Below are the code and all the weights of a small trained network. Each question names an input and a target symbol and asks about switching units off, where a switched-off unit gives its printed mean instead of its output.

import numpy as np


def w(rows, s, z=0):
    codes = np.array(rows[::2]) - 128.0
    scale = np.full(codes.shape[1], s)
    scale[-1] = z or s
    return codes * scale


def f(y):
    return y / 2 * (1 + np.tanh(0.7978845608 * (y + 0.044715 * y**3)))


def softmax(a):
    e = np.exp(a - a.max(-1, keepdims=True))
    return e / e.sum(-1, keepdims=True)


def log_softmax(a):
    a = a - a.max(-1, keepdims=True)
    return a - np.log(np.exp(a).sum(-1, keepdims=True))


def net(x, mask):
    ids = ['βγζηθτω'.index(c) for c in x.split()]
    T = len(ids)
    res = E[ids] + P[:T]
    u = 0
    for l in range(3):
        q, k, v = (res @ M[l].T for M in (Q, K, V))
        z = softmax(np.where(np.tri(T) > 0, q @ k.T / 2**0.5, -1e9)) @ v
        res = res + np.where(mask[u], z, O[l][:, -1]) @ O[l][:, :-1]
        u += 1
        y = f(res @ A[l][:, :-1].T + A[l][:, -1])
        res = res + np.where(mask[u : u + 8], y, B[l][:, -1]) @ B[l][:, :-1]
        u += 8
    return log_softmax(res[-1] @ U[:, :-1].T + U[:, -1])


Q, K, V, O, A, B = {}, {}, {}, {}, {}, {}
E = w([
[155,113,63,120,103,143],'β',
[74,89,129,194,116,173],'γ',
[138,139,126,205,59,121],'ζ',
[139,74,66,108,202,89],'η',
[178,126,77,156,117,36],'θ',
[94,67,88,139,169,157],'τ',
[140,252,141,84,112,78],'ω',
],0.0041)
P = w([
[94,161,89,39,76,177],'0',
[251,55,231,189,198,98],'1',
[168,85,166,192,200,105],'2',
[145,82,135,186,193,72],'3',
[139,99,121,194,194,89],'4',
[124,98,92,179,202,80],'5',
[157,110,83,177,163,71],'6',
[116,120,68,185,204,90],'7',
[111,110,79,195,202,63],'8',
[104,100,64,197,198,53],'9',
[105,120,47,201,200,69],'10',
[84,117,41,197,184,68],'11',
[83,111,29,198,156,64],'12',
],0.0027)
Q[0] = w([
[118,175,82,154,144,60],'0.h0',
[166,37,82,252,136,118],'0.h0',
],0.025)
K[0] = w([
[184,216,161,45,143,158],'0.h0',
[172,101,3,31,3,185],'0.h0',
],0.018)
V[0] = w([
[127,93,182,245,97,170],'0.h0',
[55,193,131,82,102,239],'0.h0',
],0.013)
O[0] = w([
[128,54,254,68,10,107,2],'0.h0',
[73,109,10,51,55,205,26],'0.h0',
],0.0058,0.00074)
A[0] = w([
[207,129,244,143,119,116,102],'0.n0',
[137,109,112,228,99,194,252],'0.n1',
[97,103,147,80,88,180,111],'0.n2',
[130,244,128,62,93,91,144],'0.n3',
[148,167,180,134,157,130,72],'0.n4',
[61,111,179,161,138,89,117],'0.n5',
[138,141,156,101,123,140,36],'0.n6',
[118,174,132,127,57,167,133],'0.n7',
],0.011,0.002)
B[0] = w([
[147,103,108,178,158,251,139],'0.n0',
[166,95,60,67,127,38,255],'0.n1',
[153,83,153,70,81,177,87],'0.n2',
[199,201,150,151,88,202,123],'0.n3',
[132,90,178,131,97,166,115],'0.n4',
[171,136,148,123,111,158,148],'0.n5',
[75,147,190,124,113,161,77],'0.n6',
[126,139,122,106,56,152,106],'0.n7',
],0.012,0.0025)
Q[1] = w([
[105,34,170,104,123,163],'1.h0',
[141,103,3,151,151,146],'1.h0',
],0.013)
K[1] = w([
[89,112,84,131,72,22],'1.h0',
[150,254,47,96,53,99],'1.h0',
],0.0098)
V[1] = w([
[177,232,119,173,60,168],'1.h0',
[73,126,1,80,146,161],'1.h0',
],0.0088)
O[1] = w([
[143,189,125,81,99,1,253],'1.h0',
[170,144,39,39,167,178,241],'1.h0',
],0.006,0.0029)
A[1] = w([
[36,172,223,134,59,93,120],'1.n0',
[43,146,187,149,64,146,55],'1.n1',
[116,103,92,134,211,66,248],'1.n2',
[60,134,100,182,155,128,129],'1.n3',
[82,104,204,176,254,57,37],'1.n4',
[53,234,83,172,103,182,162],'1.n5',
[120,133,153,137,142,182,112],'1.n6',
[51,126,154,101,124,175,77],'1.n7',
],0.0074,0.0016)
B[1] = w([
[99,59,96,132,168,37,114],'1.n0',
[58,142,175,2,205,73,109],'1.n1',
[142,126,48,146,179,65,254],'1.n2',
[196,118,111,155,161,120,132],'1.n3',
[144,100,151,126,8,159,155],'1.n4',
[255,155,147,72,150,139,119],'1.n5',
[98,136,173,100,124,187,111],'1.n6',
[103,87,208,8,175,109,106],'1.n7',
],0.0087,0.0067)
Q[2] = w([
[82,5,17,139,143,98],'2.h0',
[188,173,129,185,133,161],'2.h0',
],0.024)
K[2] = w([
[131,169,7,32,134,210],'2.h0',
[130,191,153,99,52,90],'2.h0',
],0.017)
V[2] = w([
[150,210,144,193,177,26],'2.h0',
[146,132,148,98,6,60],'2.h0',
],0.018)
O[2] = w([
[88,214,160,169,254,102,117],'2.h0',
[9,181,26,154,92,191,254],'2.h0',
],0.0089,0.012)
A[2] = w([
[142,64,160,146,59,164,47],'2.n0',
[126,181,190,172,160,151,170],'2.n1',
[182,74,83,109,121,83,143],'2.n2',
[113,181,135,139,102,216,102],'2.n3',
[211,77,182,118,129,109,68],'2.n4',
[81,133,138,141,46,132,79],'2.n5',
[149,116,255,95,138,92,5],'2.n6',
[206,157,220,184,104,254,175],'2.n7',
],0.0098,0.0022)
B[2] = w([
[71,188,192,157,134,98,199],'2.n0',
[179,83,145,161,103,90,217],'2.n1',
[167,172,186,91,123,160,207],'2.n2',
[177,82,117,100,125,110,200],'2.n3',
[45,42,100,83,121,91,175],'2.n4',
[123,89,124,189,153,175,249],'2.n5',
[142,162,112,106,208,250,165],'2.n6',
[147,196,78,69,51,110,139],'2.n7',
],0.016)
U = w([
[162,93,175,201,145,62,210],'β',
[88,86,153,87,74,72,100],'γ',
[103,170,184,153,114,189,62],'ζ',
[123,46,80,157,81,149,137],'η',
[252,192,99,77,74,156,253],'θ',
[118,111,154,111,173,169,7],'τ',
[61,190,111,109,142,121,85],'ω',
],0.0031,0.002)

Each question gives the input, a string of symbols that net reads in full, and the target symbol t.
The units are the heads (2 rows each of Q, K, V and O) and the neurons (one row each of A and B). Each row of codes is followed by its name. A weight is (code - 128) times the scale printed after its matrix; where a second scale follows, it is the last column's (O, A, B and U).
mask holds one flag per unit, layer by layer, with each layer's heads first. A switched-off unit (its flag False) gives its mean, the last column of its rows in O or B, instead of its output. The means were averaged over made-up inputs and are rounded, as every weight is.
A unit's drop is (log p(t) with every unit on - log p(t) with that unit switched off) / (log p(t) with every unit on - log p(t) with every unit switched off).
The circuit of an input: a set's keep is (log p(t) with only the set's units on - log p(t) with every unit switched off) / (log p(t) with every unit on - log p(t) with every unit switched off). Starting from the 12 units with the biggest drops (on a tie, the unit counted first), units are removed one at a time, each time the one whose removal leaves the highest keep (on an exact tie, the one counted first), for as long as the keep stays at least 0.8.
units of the circuit, in order: the units of the circuit, biggest drop first
most important unit: the unit with the biggest drop
k most important neurons: the k neurons with the biggest drops, biggest first
top k neurons in layer l: the k neurons of layer l with the biggest drops, biggest first
drop when u is switched off: that unit's drop, to one decimal
input θ θ τ τ θ ω ζ θ ζ ω ω, target β: units of the circuit, in order	2.h0, 2.n1, 0.h0
input ω η τ ζ ζ τ ζ β τ θ, target ω: top 2 neurons in layer 0	0.n3, 0.n7
input ζ θ η ω β η θ θ ζ γ ω, target β: units of the circuit, in order	2.h0, 2.n1, 0.n3, 0.h0
input β θ ζ ω ζ η ζ η η, target θ: units of the circuit, in order	0.h0, 2.h0, 1.h0, 2.n2
input ω θ ω θ η θ ζ η θ ζ τ ζ γ, target ω: units of the circuit, in order	0.n3, 1.h0, 2.h0
input γ ζ ζ ω θ β ζ ζ ζ τ ζ θ θ, target ζ: most important unit	0.h0
input τ γ ζ ζ ω ζ ζ ω θ ζ τ, target γ: 2 most important neurons	2.n4, 0.n2
input θ ζ τ, target β: units of the circuit, in order	2.h0, 0.h0, 2.n1
input γ β τ, target ζ: 2 most important neurons	2.n0, 0.n2
input γ ζ ζ ζ, target ζ: 2 most important neurons	2.n0, 0.n2
input η ζ ζ τ ζ θ ζ ζ ω ζ ζ γ, target τ: 2 most important neurons	2.n6, 2.n4
input ζ γ η η ω ζ ζ β β ζ τ θ θ, target η: top 3 neurons in layer 0	0.n7, 0.n2, 0.n3
input η ζ θ, target τ: 3 most important neurons	2.n6, 2.n4, 1.n4
input ζ ζ ζ τ ζ β η γ θ θ ω β, target η: 2 most important neurons	0.n7, 0.n2
input τ ζ ω ζ θ ω ζ ω η, target γ: most important unit	1.h0
input η η γ η τ, target τ: drop when 2.n6 is switched off	1.0
input γ ζ θ ζ τ θ θ ζ, target ζ: drop when 2.n0 is switched off	1.2
input ζ η ζ ω η γ ζ θ η η, target η: drop when 0.n3 is switched off	0.2
input τ ζ ω, target θ: top 3 neurons in layer 0	0.n0, 0.n3, 0.n1
input γ β β β ω ζ ζ β η γ ω τ, target ζ: most important unit	0.h0
